Here is a tiny trained network, its code and every weight. The questions are about switching its units off for an input and a class, where a switched-off unit gives its printed mean instead of its output.

import numpy as np


def w(rows, s, z=0):
    codes = np.array(rows[::2]) - 128.0
    scale = np.full(codes.shape[1], s)
    scale[-1] = z or s
    return codes * scale


def f(y):
    return y / 2 * (1 + np.tanh(0.7978845608 * (y + 0.044715 * y**3)))


def log_softmax(a):
    a = a - a.max(-1, keepdims=True)
    return a - np.log(np.exp(a).sum(-1, keepdims=True))


def net(x, mask):
    res = np.array(x, float).reshape(1, 3) / 4 @ E
    y = f(res @ A[0][:, :-1].T + A[0][:, -1])
    res = res + np.where(mask, y, B[0][:, -1]) @ B[0][:, :-1]
    return log_softmax(res[-1] @ U[:, :-1].T + U[:, -1])


A, B = {}, {}
E = w([
[64,140,4,94],'x0',
[68,231,170,144],'x1',
[104,96,110,233],'x2',
],0.011)
A[0] = w([
[88,126,71,123,147],'neuron 0',
[129,144,117,71,143],'neuron 1',
[119,134,139,91,63],'neuron 2',
[167,115,152,5,96],'neuron 3',
[148,52,100,99,74],'neuron 4',
[188,72,91,129,175],'neuron 5',
[88,109,79,86,110],'neuron 6',
[98,87,116,198,108],'neuron 7',
[76,133,103,113,105],'neuron 8',
[201,99,182,139,97],'neuron 9',
[165,146,181,155,76],'neuron 10',
[59,233,150,148,109],'neuron 11',
[162,130,198,134,250],'neuron 12',
[103,130,90,105,182],'neuron 13',
[145,116,98,208,114],'neuron 14',
],0.017,0.011)
B[0] = w([
[114,79,119,137,198],'neuron 0',
[98,128,137,151,179],'neuron 1',
[141,101,252,104,130],'neuron 2',
[87,152,177,132,213],'neuron 3',
[189,134,174,147,180],'neuron 4',
[160,167,116,163,217],'neuron 5',
[119,97,133,129,187],'neuron 6',
[97,162,185,132,184],'neuron 7',
[141,92,140,142,163],'neuron 8',
[118,97,131,139,194],'neuron 9',
[138,76,140,121,173],'neuron 10',
[180,145,145,157,244],'neuron 11',
[108,102,84,162,254],'neuron 12',
[122,112,106,162,195],'neuron 13',
[82,142,163,108,182],'neuron 14',
],0.022,0.014)
U = w([
[114,28,109,139,90],'0',
[243,172,154,153,143],'1',
[28,181,188,117,129],'2',
[87,174,8,153,253],'3',
[133,161,119,54,106],'4',
[117,163,98,63,99],'5',
[105,148,104,74,95],'6',
[153,172,106,101,86],'7',
],0.019,0.016)

Each question gives the input, the list of numbers given to net, and the class t.
The units are the neurons (one row each of A and B). Each row of codes is followed by its name. A weight is (code - 128) times the scale printed after its matrix; where a second scale follows, it is the last column's (A, B and U).
mask holds one flag per neuron, in row order. A switched-off neuron (its flag False) gives its mean, the last column of its row in B, instead of its output. The means were averaged over made-up inputs and are rounded, as every weight is.
A unit's drop is (log p(t) with every unit on - log p(t) with that unit switched off) / (log p(t) with every unit on - log p(t) with every unit switched off).
The circuit of an input: a set's keep is (log p(t) with only the set's units on - log p(t) with every unit switched off) / (log p(t) with every unit on - log p(t) with every unit switched off). Starting from the 12 units with the biggest drops (on a tie, the unit counted first), units are removed one at a time, each time the one whose removal leaves the highest keep (on an exact tie, the one counted first), for as long as the keep stays at least 0.8.
units of the circuit, in order: the units of the circuit, biggest drop first
k most important neurons: the k neurons with the biggest drops, biggest first
drop when u is switched off: that unit's drop, to one decimal
input [-2,7,-5], class 1: units of the circuit, in order -> neuron 11
input [0,-5,-6], class 2: 3 most important neurons -> neuron 3; neuron 11; neuron 1
input [-4,-6,4], class 1: 2 most important neurons -> neuron 5; neuron 4
input [8,-3,-7], class 0: 3 most important neurons -> neuron 0; neuron 6; neuron 13
input [6,1,7], class 2: 3 most important neurons -> neuron 7; neuron 14; neuron 12
input [5,-8,0], class 1: 2 most important neurons -> neuron 4; neuron 5
input [2,2,2], class 3: 2 most important neurons -> neuron 4; neuron 3
input [4,0,5], class 2: 2 most important neurons -> neuron 7; neuron 12
input [-7,0,-8], class 2: 2 most important neurons -> neuron 3; neuron 0
input [-4,2,-4], class 0: 3 most important neurons -> neuron 12; neuron 7; neuron 14
input [3,4,3], class 1: 2 most important neurons -> neuron 12; neuron 11
input [1,3,3], class 3: 2 most important neurons -> neuron 4; neuron 3
input [-2,0,4], class 2: 3 most important neurons -> neuron 7; neuron 14; neuron 13
input [-3,6,-4], class 1: units of the circuit, in order -> neuron 11
input [-6,8,-8], class 1: 2 most important neurons -> neuron 11; neuron 14
input [-8,-8,-6], class 0: drop when neuron 11 is switched off -> 2.0
input [-6,-6,-7], class 2: drop when neuron 3 is switched off -> 2.2
input [-4,4,2], class 0: drop when neuron 0 is switched off -> -0.1
